Below is a small trained network, with its code and all its weights. Each question gives an input and a class and asks what happens when units are switched off, that is, made to give their printed mean instead of their output.

import numpy as np


def w(rows, s, z=0):
    codes = np.array(rows[::2]) - 128.0
    scale = np.full(codes.shape[1], s)
    scale[-1] = z or s
    return codes * scale


def norm(h):
    return h / np.sqrt((h * h).mean(-1, keepdims=True) + 1e-5)


def f(y):
    return np.maximum(y, 0)


def log_softmax(a):
    a = a - a.max(-1, keepdims=True)
    return a - np.log(np.exp(a).sum(-1, keepdims=True))


def net(x, mask):
    res = np.array(x, float).reshape(1, 6) / 4 @ E
    u = 0
    for l in range(2):
        y = f(norm(res) @ A[l][:, :-1].T + A[l][:, -1])
        res = res + np.where(mask[u : u + 3], y, B[l][:, -1]) @ B[l][:, :-1]
        u += 3
    return log_softmax(norm(res)[-1] @ U[:, :-1].T + U[:, -1])


A, B = {}, {}
E = w([
[129,126,129,127],'x0',
[130,2,41,92],'x1',
[125,125,133,130],'x2',
[253,54,182,68],'x3',
[129,129,129,130],'x4',
[74,218,131,4],'x5',
],0.0071)
A[0] = w([
[58,159,99,255,147],'0.n0',
[16,103,123,68,150],'0.n1',
[141,113,117,236,1],'0.n2',
],0.0095,0.0043)
B[0] = w([
[111,83,183,160,255],'0.n0',
[114,153,1,116,200],'0.n1',
[115,190,96,66,176],'0.n2',
],0.013,0.0063)
A[1] = w([
[224,171,145,156,3],'1.n0',
[149,186,135,5,113],'1.n1',
[58,213,109,100,55],'1.n2',
],0.018,0.0051)
B[1] = w([
[139,250,31,93,187],'1.n0',
[60,89,147,234,253],'1.n1',
[206,139,181,47,242],'1.n2',
],0.015,0.0065)
U = w([
[86,192,201,243,164],'0',
[128,215,36,78,254],'1',
[51,30,72,185,102],'2',
[250,45,102,120,42],'3',
[146,196,229,44,56],'4',
],0.017,0.0047)

Each question gives the input, the list of numbers given to net, and the class t.
The units are the neurons (one row each of A and B). Each row of codes is followed by its name. A weight is (code - 128) times the scale printed after its matrix; where a second scale follows, it is the last column's (A, B and U).
mask holds one flag per neuron, layer by layer. A switched-off neuron (its flag False) gives its mean, the last column of its row in B, instead of its output. The means were averaged over made-up inputs and are rounded, as every weight is.
A unit's drop is (log p(t) with every unit on - log p(t) with that unit switched off) / (log p(t) with every unit on - log p(t) with every unit switched off).
The circuit of an input: a set's keep is (log p(t) with only the set's units on - log p(t) with every unit switched off) / (log p(t) with every unit on - log p(t) with every unit switched off). Starting from all 6 units, units are removed one at a time, each time the one whose removal leaves the highest keep (on an exact tie, the one counted first), for as long as the keep stays at least 0.8.
units of the circuit, in order: the units of the circuit, biggest drop first
top k neurons: the k neurons with the biggest drops, biggest first
top k neurons in layer l: the k neurons of layer l with the biggest drops, biggest first
drop of u: that unit's drop, to one decimal
input [3,6,-4,4,5,1], class 2: units of the circuit, in order -> 1.n2
input [-3,0,1,3,-5,-4], class 1: units of the circuit, in order -> 0.n0, 1.n0
input [-5,-1,0,7,-8,0], class 1: top 4 neurons -> 1.n0, 0.n2, 0.n0, 0.n1
input [8,-1,-7,5,8,0], class 1: top 4 neurons -> 1.n0, 0.n2, 0.n1, 0.n0
input [7,-2,-3,5,-5,0], class 1: top 2 neurons -> 1.n0, 0.n2
input [8,-4,3,7,3,-5], class 1: top 2 neurons -> 1.n0, 0.n0
input [7,8,-7,0,7,1], class 1: top 2 neurons -> 1.n1, 0.n0
input [2,-2,2,-6,8,1], class 4: top 3 neurons -> 1.n2, 1.n1, 0.n1
input [-2,-2,-4,-6,7,3], class 4: top 2 neurons in layer 1 -> 1.n2, 1.n0
input [-1,-1,6,-3,-3,3], class 4: top 2 neurons -> 1.n2, 1.n0
input [-8,-2,-3,2,5,6], class 0: top 2 neurons -> 1.n1, 1.n2
input [-3,3,5,1,-5,2], class 2: top 3 neurons -> 1.n0, 1.n1, 0.n0
input [4,7,4,1,0,7], class 2: top 2 neurons -> 1.n1, 1.n0
input [-5,-8,-7,4,2,-8], class 1: top neuron -> 1.n0
input [6,6,-2,3,0,8], class 2: drop of 1.n1 -> 1.0
input [-4,-5,1,-6,-5,3], class 4: drop of 1.n2 -> 0.5
input [-4,-7,0,-7,1,6], class 4: drop of 1.n2 -> 1.3
